Below is a small trained network, with its code and all its weights. Each question gives an input and a class and asks what happens when units are switched off, that is, made to give their printed mean instead of their output.

import numpy as np


def w(rows, s, z=0):
    codes = np.array(rows[::2]) - 128.0
    scale = np.full(codes.shape[1], s)
    scale[-1] = z or s
    return codes * scale


def norm(h):
    return h / np.sqrt((h * h).mean(-1, keepdims=True) + 1e-5)


def f(y):
    return y / 2 * (1 + np.tanh(0.7978845608 * (y + 0.044715 * y**3)))


def log_softmax(a):
    a = a - a.max(-1, keepdims=True)
    return a - np.log(np.exp(a).sum(-1, keepdims=True))


def net(x, mask):
    res = np.array(x, float).reshape(1, 8) / 4 @ E
    u = 0
    for l in range(3):
        y = f(norm(res) @ A[l][:, :-1].T + A[l][:, -1])
        res = res + np.where(mask[u : u + 6], y, B[l][:, -1]) @ B[l][:, :-1]
        u += 6
    return log_softmax(norm(res)[-1] @ U[:, :-1].T + U[:, -1])


A, B = {}, {}
E = w([
[120,136,124,132,121,128,128,123,129],'x0',
[134,124,127,125,127,131,126,126,128],'x1',
[166,183,196,114,129,184,112,135,17],'x2',
[126,122,128,130,131,126,127,127,124],'x3',
[127,122,128,124,120,129,125,117,126],'x4',
[106,141,211,158,156,116,1,137,178],'x5',
[129,119,135,129,138,128,135,138,128],'x6',
[90,91,121,88,36,97,92,240,110],'x7',
],0.0095)
A[0] = w([
[140,171,175,126,124,164,115,138,3,226],'L0N1',
[117,101,124,117,44,114,102,210,102,252],'L0N2',
[142,106,73,118,121,148,197,145,107,243],'L0N3',
[142,139,80,106,113,133,215,129,53,182],'L0N4',
[153,173,178,124,132,166,91,132,41,12],'L0N5',
[81,136,74,143,91,123,130,90,76,101],'L0N6',
],0.017,0.0031)
B[0] = w([
[142,161,178,107,91,198,153,125,100,254],'L0N1',
[115,118,97,107,106,136,105,166,106,229],'L0N2',
[159,174,126,83,81,73,164,121,135,229],'L0N3',
[168,90,92,203,126,178,98,123,150,255],'L0N4',
[131,109,125,135,149,7,141,148,149,216],'L0N5',
[139,127,129,119,124,120,148,137,145,162],'L0N6',
],0.021,0.016)
A[1] = w([
[51,76,60,125,243,112,56,118,100,76],'L1N1',
[98,98,88,80,138,130,91,156,128,9],'L1N2',
[59,159,208,56,200,122,64,112,21,4],'L1N3',
[64,121,157,65,139,133,130,162,161,50],'L1N4',
[65,103,47,68,172,120,253,88,44,106],'L1N5',
[11,157,173,75,163,146,154,109,95,156],'L1N6',
],0.015,0.0033)
B[1] = w([
[85,117,135,139,119,225,109,120,195,248],'L1N1',
[111,101,144,235,163,77,132,123,75,218],'L1N2',
[50,108,142,84,198,5,192,160,117,253],'L1N3',
[114,212,138,160,61,88,98,79,92,188],'L1N4',
[242,166,87,87,108,68,141,117,97,141],'L1N5',
[106,85,117,130,147,85,97,146,212,156],'L1N6',
],0.013,0.0037)
A[2] = w([
[187,174,185,152,182,103,201,26,166,155],'L2N1',
[153,91,130,138,107,142,197,147,127,51],'L2N2',
[198,116,10,131,131,115,121,108,115,154],'L2N3',
[60,63,73,157,177,180,101,138,153,90],'L2N4',
[155,146,143,119,128,254,129,120,26,1],'L2N5',
[115,146,167,125,190,172,190,61,233,113],'L2N6',
],0.02,0.002)
B[2] = w([
[85,72,103,240,175,185,131,105,203,236],'L2N1',
[87,143,69,58,168,126,75,97,99,194],'L2N2',
[76,133,226,121,163,86,137,158,97,248],'L2N3',
[144,175,118,169,122,129,41,100,218,172],'L2N4',
[135,136,66,92,119,196,123,77,112,176],'L2N5',
[238,115,131,5,114,54,173,139,80,194],'L2N6',
],0.02,0.018)
U = w([
[78,91,179,185,224,81,184,126,177,249],'0',
[68,153,162,74,101,21,134,219,51,150],'1',
[219,132,116,43,139,72,96,117,187,136],'2',
[79,165,107,185,92,133,10,149,184,81],'3',
[128,105,65,192,155,248,154,59,123,73],'4',
[149,166,79,34,68,211,124,145,43,41],'5',
],0.013,0.0018)

Each question gives the input, the list of numbers given to net, and the class t.
The units are the neurons (one row each of A and B). Each row of codes is followed by its name. A weight is (code - 128) times the scale printed after its matrix; where a second scale follows, it is the last column's (A, B and U).
mask holds one flag per neuron, layer by layer. A switched-off neuron (its flag False) gives its mean, the last column of its row in B, instead of its output. The means were averaged over made-up inputs and are rounded, as every weight is.
A unit's drop is (log p(t) with every unit on - log p(t) with that unit switched off) / (log p(t) with every unit on - log p(t) with every unit switched off).
The circuit of an input: a set's keep is (log p(t) with only the set's units on - log p(t) with every unit switched off) / (log p(t) with every unit on - log p(t) with every unit switched off). Starting from the 12 units with the biggest drops (on a tie, the unit counted first), units are removed one at a time, each time the one whose removal leaves the highest keep (on an exact tie, the one counted first), for as long as the keep stays at least 0.8.
units of the circuit, in order: the units of the circuit, biggest drop first
unit that matters most: the unit with the biggest drop
top k neurons: the k neurons with the biggest drops, biggest first
k most important neurons of layer l: the k neurons of layer l with the biggest drops, biggest first
input [4,-4,-5,-8,-4,8,-7,-2], class 2: units of the circuit, in order	[L0N2; L2N6]
input [5,3,8,5,3,-1,7,0], class 4: unit that matters most	L0N1
input [7,3,6,-5,5,8,2,5], class 1: top 2 neurons	[L0N4; L2N1]
input [-5,-4,-6,-4,6,1,-1,-7], class 2: top 3 neurons	[L0N3; L2N6; L1N1]
input [-3,-3,2,-2,8,-1,8,-3], class 4: top 2 neurons	[L0N1; L0N2]
input [-8,-4,-2,-7,-1,4,-5,0], class 2: 3 most important neurons of layer 0	[L0N2; L0N3; L0N4]
input [-4,-5,-2,4,-7,3,-5,-1], class 2: top 3 neurons	[L0N2; L0N3; L2N6]
input [1,6,-2,-6,8,-8,-5,2], class 1: top 3 neurons	[L0N3; L0N1; L2N3]
input [4,8,-4,-7,-8,-6,0,4], class 1: top 4 neurons	[L0N1; L2N3; L0N3; L2N1]
input [1,-5,5,4,-7,-4,-8,1], class 5: top 3 neurons	[L0N1; L2N1; L2N2]
input [8,-1,-6,8,-6,-6,-7,4], class 1: top 4 neurons	[L2N3; L0N1; L2N1; L0N3]
input [6,6,0,8,2,-8,-6,-2], class 0: 2 most important neurons of layer 0	[L0N1; L0N2]
input [8,8,-6,4,-7,-1,-3,6], class 1: top 2 neurons	[L0N4; L0N1]
input [-6,7,-5,8,8,-4,-1,1], class 1: unit that matters most	L2N1
input [-3,-2,8,0,2,-3,8,-4], class 4: 2 most important neurons of layer 0	[L0N1; L0N5]
input [-5,-7,2,6,-4,0,2,-7], class 4: top 3 neurons	[L2N1; L0N2; L2N3]
input [1,6,5,1,1,7,-7,-2], class 0: top 2 neurons	[L0N2; L0N4]
input [-6,5,1,-1,5,2,-8,0], class 0: 3 most important neurons of layer 0	[L0N2; L0N4; L0N5]
input [2,2,-2,3,1,4,-7,-2], class 2: top 3 neurons	[L0N3; L0N2; L2N6]
input [-8,-6,2,-2,-5,-6,7,2], class 5: units of the circuit, in order	[L0N5]
input [-3,8,0,-7,-1,4,-3,-8], class 2: top 2 neurons	[L2N6; L0N3]
input [-8,-4,-8,-5,3,5,-5,2], class 3: 2 most important neurons of layer 0	[L0N3; L0N1]
input [-4,-6,-7,1,-4,-5,-1,3], class 1: 2 most important neurons of layer 2	[L2N1; L2N3]
input [-4,5,1,4,8,-6,3,4], class 5: 2 most important neurons of layer 0	[L0N5; L0N4]
input [0,2,-1,6,0,5,0,0], class 2: 3 most important neurons of layer 0	[L0N2; L0N3; L0N4]
